Below is a small trained network, with its code and all its weights. Each question gives an input and a target symbol and asks what happens when units are switched off, that is, made to give their printed mean instead of their output.

import numpy as np


def w(rows, s, z=0):
    codes = np.array(rows[::2]) - 128.0
    scale = np.full(codes.shape[1], s)
    scale[-1] = z or s
    return codes * scale


def norm(h):
    return h / np.sqrt((h * h).mean(-1, keepdims=True) + 1e-5)


def f(y):
    return y / 2 * (1 + np.tanh(0.7978845608 * (y + 0.044715 * y**3)))


def softmax(a):
    e = np.exp(a - a.max(-1, keepdims=True))
    return e / e.sum(-1, keepdims=True)


def log_softmax(a):
    a = a - a.max(-1, keepdims=True)
    return a - np.log(np.exp(a).sum(-1, keepdims=True))


def net(x, mask):
    ids = ['αβγδεζθλμξπστφ'.index(c) for c in x.split()]
    T = len(ids)
    res = E[ids] + P[:T]
    r = norm(res)
    for j in range(3):
        rows = slice(3 * j, 3 * j + 3)
        q, k, v = (r @ M[0][rows].T for M in (Q, K, V))
        z = softmax(np.where(np.tri(T) > 0, q @ k.T / 3**0.5, -1e9)) @ v
        o = O[0][rows]
        res = res + np.where(mask[j], z, o[:, -1]) @ o[:, :-1]
    y = f(norm(res) @ A[0][:, :-1].T + A[0][:, -1])
    res = res + np.where(mask[3:15], y, B[0][:, -1]) @ B[0][:, :-1]
    return log_softmax(norm(res)[-1] @ U[:, :-1].T + U[:, -1])


Q, K, V, O, A, B = {}, {}, {}, {}, {}, {}
E = w([
[151,96,177,137],'α',
[226,94,118,134],'β',
[159,104,125,87],'γ',
[84,18,126,135],'δ',
[175,137,154,124],'ε',
[167,96,133,91],'ζ',
[184,83,181,145],'θ',
[171,2,161,154],'λ',
[108,127,161,184],'μ',
[150,130,52,173],'ξ',
[151,140,187,174],'π',
[253,238,156,93],'σ',
[110,145,151,162],'τ',
[111,127,147,215],'φ',
],0.0061)
P = w([
[27,176,96,91],'0',
[198,76,204,215],'1',
[225,85,202,223],'2',
[234,108,200,236],'3',
[234,112,188,239],'4',
[220,137,210,251],'5',
],0.0024)
Q[0] = w([
[53,136,107,71],'h0',
[58,166,18,35],'h0',
[176,80,53,184],'h0',
[141,188,105,220],'h1',
[93,145,109,253],'h1',
[4,219,99,26],'h1',
[168,115,90,194],'h2',
[159,135,88,164],'h2',
[114,108,153,105],'h2',
],0.0067)
K[0] = w([
[180,85,216,127],'h0',
[155,87,233,68],'h0',
[46,147,127,150],'h0',
[33,120,173,96],'h1',
[45,142,211,64],'h1',
[204,121,254,249],'h1',
[20,183,188,113],'h2',
[85,149,129,124],'h2',
[135,93,125,153],'h2',
],0.0067)
V[0] = w([
[220,187,94,100],'h0',
[153,149,249,85],'h0',
[72,182,174,117],'h0',
[124,91,103,40],'h1',
[161,240,90,72],'h1',
[119,130,2,158],'h1',
[119,180,170,140],'h2',
[115,54,122,176],'h2',
[144,41,179,131],'h2',
],0.0069)
O[0] = w([
[255,94,119,140,117],'h0',
[154,78,225,91,28],'h0',
[122,208,214,105,74],'h0',
[107,189,45,19,160],'h1',
[217,230,129,119,108],'h1',
[51,222,120,201,134],'h1',
[128,70,149,157,146],'h2',
[45,164,89,133,214],'h2',
[39,131,84,70,254],'h2',
],0.0053,0.0022)
A[0] = w([
[86,163,248,46,85],'n0',
[137,183,188,62,37],'n1',
[159,205,117,189,156],'n2',
[180,115,142,89,61],'n3',
[69,90,163,86,105],'n4',
[155,189,159,1,7],'n5',
[172,118,145,79,13],'n6',
[206,91,189,91,105],'n7',
[96,120,179,127,148],'n8',
[76,43,190,60,93],'n9',
[152,190,172,55,5],'n10',
[105,158,185,120,128],'n11',
],0.0048,0.0026)
B[0] = w([
[157,164,182,1,129],'n0',
[82,145,178,100,65],'n1',
[203,101,168,90,254],'n2',
[83,93,101,120,90],'n3',
[150,202,116,110,140],'n4',
[23,118,240,208,110],'n5',
[139,94,108,155,55],'n6',
[115,88,44,115,176],'n7',
[169,179,90,150,163],'n8',
[122,247,142,79,198],'n9',
[82,136,209,134,62],'n10',
[171,134,93,102,120],'n11',
],0.0037,0.0012)
U = w([
[44,134,115,87,74],'α',
[220,104,128,109,41],'β',
[128,167,93,2,165],'γ',
[27,97,92,98,162],'δ',
[162,70,197,96,75],'ε',
[161,210,90,15,157],'ζ',
[120,64,146,65,76],'θ',
[95,43,134,84,86],'λ',
[52,146,187,161,71],'μ',
[159,121,37,205,253],'ξ',
[159,164,244,158,116],'π',
[242,128,161,104,102],'σ',
[68,159,221,142,134],'τ',
[93,254,94,217,48],'φ',
],0.01,0.0043)

Each question gives the input, a string of symbols that net reads in full, and the target symbol t.
The units are the heads (3 rows each of Q, K, V and O) and the neurons (one row each of A and B). Each row of codes is followed by its name. A weight is (code - 128) times the scale printed after its matrix; where a second scale follows, it is the last column's (O, A, B and U).
mask holds one flag per unit, heads first, then neurons. A switched-off unit (its flag False) gives its mean, the last column of its rows in O or B, instead of its output. The means were averaged over made-up inputs and are rounded, as every weight is.
A unit's drop is (log p(t) with every unit on - log p(t) with that unit switched off) / (log p(t) with every unit on - log p(t) with every unit switched off).
The circuit of an input: a set's keep is (log p(t) with only the set's units on - log p(t) with every unit switched off) / (log p(t) with every unit on - log p(t) with every unit switched off). Starting from the 12 units with the biggest drops (on a tie, the unit counted first), units are removed one at a time, each time the one whose removal leaves the highest keep (on an exact tie, the one counted first), for as long as the keep stays at least 0.8.
circuit, biggest first: the units of the circuit, biggest drop first
most important unit: the unit with the biggest drop
heads that matter: for each layer, one digit per head in row order, 1 if its drop is at least 0.15 and else 0, layers parted by /
drop when u is switched off: that unit's drop, to one decimal
input ξ δ ε γ τ β, target φ: most important unit => h1
input γ π α γ, target ζ: heads that matter => 010
input τ γ λ γ φ, target π: heads that matter => 100
input τ λ ζ ε μ, target π: heads that matter => 110
input λ λ ξ δ α γ, target δ: heads that matter => 011
input θ ξ θ, target ξ: heads that matter => 100
input ξ ε μ α, target φ: heads that matter => 010
input τ β β μ, target π: heads that matter => 100
input σ π ζ β τ, target σ: heads that matter => 000
input ζ ζ ε, target γ: heads that matter => 010
input ξ ε γ, target φ: heads that matter => 010
input δ μ γ λ, target δ: heads that matter => 000
input ζ θ θ, target γ: drop when n11 is switched off => 0.0
input ξ μ β ξ ζ, target φ: drop when h1 is switched off => 0.5
input β θ γ ξ ξ τ, target ξ: drop when h0 is switched off => 0.6
input ξ γ γ ξ ε, target φ: circuit, biggest first => (h1)
